Below is a small trained network, with its code and all its weights. Each question gives an input and a target symbol and asks what happens when units are switched off, that is, made to give their printed mean instead of their output.

import numpy as np


def w(rows, s, z=0):
    codes = np.array(rows[::2]) - 128.0
    scale = np.full(codes.shape[1], s)
    scale[-1] = z or s
    return codes * scale


def norm(h):
    return h / np.sqrt((h * h).mean(-1, keepdims=True) + 1e-5)


def f(y):
    return y / 2 * (1 + np.tanh(0.7978845608 * (y + 0.044715 * y**3)))


def softmax(a):
    e = np.exp(a - a.max(-1, keepdims=True))
    return e / e.sum(-1, keepdims=True)


def log_softmax(a):
    a = a - a.max(-1, keepdims=True)
    return a - np.log(np.exp(a).sum(-1, keepdims=True))


def net(x, mask):
    ids = ['ΔΘΨαβζμπστω'.index(c) for c in x.split()]
    T = len(ids)
    res = E[ids] + P[:T]
    r = norm(res)
    for j in range(3):
        rows = slice(4 * j, 4 * j + 4)
        q, k, v = (r @ M[0][rows].T for M in (Q, K, V))
        z = softmax(np.where(np.tri(T) > 0, q @ k.T / 4**0.5, -1e9)) @ v
        o = O[0][rows]
        res = res + np.where(mask[j], z, o[:, -1]) @ o[:, :-1]
    y = f(norm(res) @ A[0][:, :-1].T + A[0][:, -1])
    res = res + np.where(mask[3:7], y, B[0][:, -1]) @ B[0][:, :-1]
    return log_softmax(norm(res)[-1] @ U[:, :-1].T + U[:, -1])


Q, K, V, O, A, B = {}, {}, {}, {}, {}, {}
E = w([
[174,158,147,180],'Δ',
[150,158,153,130],'Θ',
[147,83,177,145],'Ψ',
[203,17,32,55],'α',
[9,147,108,151],'β',
[133,76,109,156],'ζ',
[124,142,139,130],'μ',
[171,84,133,185],'π',
[111,103,153,182],'σ',
[137,135,56,163],'τ',
[2,77,112,87],'ω',
],0.0093)
P = w([
[101,94,81,62],'0',
[104,87,83,119],'1',
[149,144,209,205],'2',
[94,145,86,26],'3',
[107,88,78,119],'4',
[150,175,145,246],'5',
[104,183,70,2],'6',
[106,78,73,129],'7',
],0.0063)
Q[0] = w([
[237,76,199,115],'H0',
[152,254,146,82],'H0',
[110,160,141,211],'H0',
[142,249,76,48],'H0',
[223,156,161,148],'H1',
[20,62,147,128],'H1',
[15,169,152,161],'H1',
[175,114,41,236],'H1',
[50,139,22,116],'H2',
[109,171,189,229],'H2',
[162,153,116,15],'H2',
[178,199,166,211],'H2',
],0.0061)
K[0] = w([
[156,44,194,67],'H0',
[135,199,191,108],'H0',
[108,109,176,205],'H0',
[148,254,78,9],'H0',
[167,55,216,106],'H1',
[124,212,30,90],'H1',
[159,223,103,182],'H1',
[163,66,26,181],'H1',
[126,168,76,185],'H2',
[95,106,231,80],'H2',
[177,143,88,135],'H2',
[138,98,189,54],'H2',
],0.0071)
V[0] = w([
[110,143,133,130],'H0',
[124,9,131,159],'H0',
[201,180,3,143],'H0',
[130,131,97,118],'H0',
[129,139,84,159],'H1',
[155,38,136,165],'H1',
[88,164,157,120],'H1',
[159,101,125,66],'H1',
[112,168,102,162],'H2',
[134,28,203,102],'H2',
[118,141,51,128],'H2',
[132,89,137,56],'H2',
],0.0046)
O[0] = w([
[124,114,132,75,112],'H0',
[110,217,103,88,250],'H0',
[242,122,193,76,233],'H0',
[136,131,154,141,160],'H0',
[149,82,130,95,198],'H1',
[178,187,173,86,217],'H1',
[45,86,130,130,51],'H1',
[111,186,107,94,128],'H1',
[124,219,66,113,148],'H2',
[165,4,150,193,104],'H2',
[109,217,137,120,224],'H2',
[113,54,191,143,113],'H2',
],0.0039,0.0023)
A[0] = w([
[200,170,74,210,116],'N0',
[90,203,141,197,144],'N1',
[58,225,255,219,179],'N2',
[100,160,222,223,4],'N3',
],0.0084,0.0032)
B[0] = w([
[80,116,181,194,254],'N0',
[217,126,41,159,180],'N1',
[255,96,84,185,221],'N2',
[224,80,49,89,168],'N3',
],0.0085,0.0042)
U = w([
[166,217,210,97,247],'Δ',
[45,70,184,82,3],'Θ',
[69,52,240,204,32],'Ψ',
[255,40,54,187,176],'α',
[42,200,87,229,43],'β',
[160,20,68,49,5],'ζ',
[39,52,201,110,10],'μ',
[203,77,189,231,219],'π',
[51,11,80,178,61],'σ',
[142,235,48,36,213],'τ',
[114,116,68,133,247],'ω',
],0.0094,0.0035)

Each question gives the input, a string of symbols that net reads in full, and the target symbol t.
The units are the heads (4 rows each of Q, K, V and O) and the neurons (one row each of A and B). Each row of codes is followed by its name. A weight is (code - 128) times the scale printed after its matrix; where a second scale follows, it is the last column's (O, A, B and U).
mask holds one flag per unit, heads first, then neurons. A switched-off unit (its flag False) gives its mean, the last column of its rows in O or B, instead of its output. The means were averaged over made-up inputs and are rounded, as every weight is.
A unit's drop is (log p(t) with every unit on - log p(t) with that unit switched off) / (log p(t) with every unit on - log p(t) with every unit switched off).
The circuit of an input: a set's keep is (log p(t) with only the set's units on - log p(t) with every unit switched off) / (log p(t) with every unit on - log p(t) with every unit switched off). Starting from all 7 units, units are removed one at a time, each time the one whose removal leaves the highest keep (on an exact tie, the one counted first), for as long as the keep stays at least 0.8.
circuit, biggest first: the units of the circuit, biggest drop first
unit that matters most: the unit with the biggest drop
top k neurons: the k neurons with the biggest drops, biggest first
which heads matter: for each layer, one digit per head in row order, 1 if its drop is at least 0.15 and else 0, layers parted by /
drop when u is switched off: that unit's drop, to one decimal
input π Θ σ Θ Θ, target Δ: circuit, biggest first -> [N2 N3]
input σ τ τ σ, target τ: unit that matters most -> H2
input Θ τ Θ α σ τ τ π, target Ψ: circuit, biggest first -> [N2 N1 N3]
input π ζ σ σ, target σ: which heads matter -> 111
input σ σ τ τ ζ Δ π, target Δ: which heads matter -> 100
input Δ α τ ζ α Θ, target α: which heads matter -> 000
input τ π Δ, target α: which heads matter -> 000
input σ Δ α π σ τ Δ μ, target τ: circuit, biggest first -> [N2 H2]
input Ψ σ ω, target α: top 2 neurons -> [N2 N0]
input ζ β π Θ ω Θ σ μ, target τ: circuit, biggest first -> [N0 N2]
input τ β τ α, target τ: circuit, biggest first -> [H2 N2]
input Δ β σ Θ Θ, target Δ: which heads matter -> 101
input ζ σ Δ π, target Δ: top 2 neurons -> [N2 N1]
input σ τ τ τ ζ μ, target α: circuit, biggest first -> [N3]
input Δ σ τ ω τ σ π, target τ: top 2 neurons -> [N2 N0]
input Δ β ζ σ ω τ Δ, target Δ: drop when N1 is switched off -> 0.2
input Θ τ π τ ζ τ π, target τ: drop when H2 is switched off -> 0.4
input σ π τ ζ, target τ: drop when N0 is switched off -> 0.1
input α τ τ Ψ τ σ Ψ, target τ: drop when H2 is switched off -> 0.3
input α τ Ψ, target α: unit that matters most -> N3
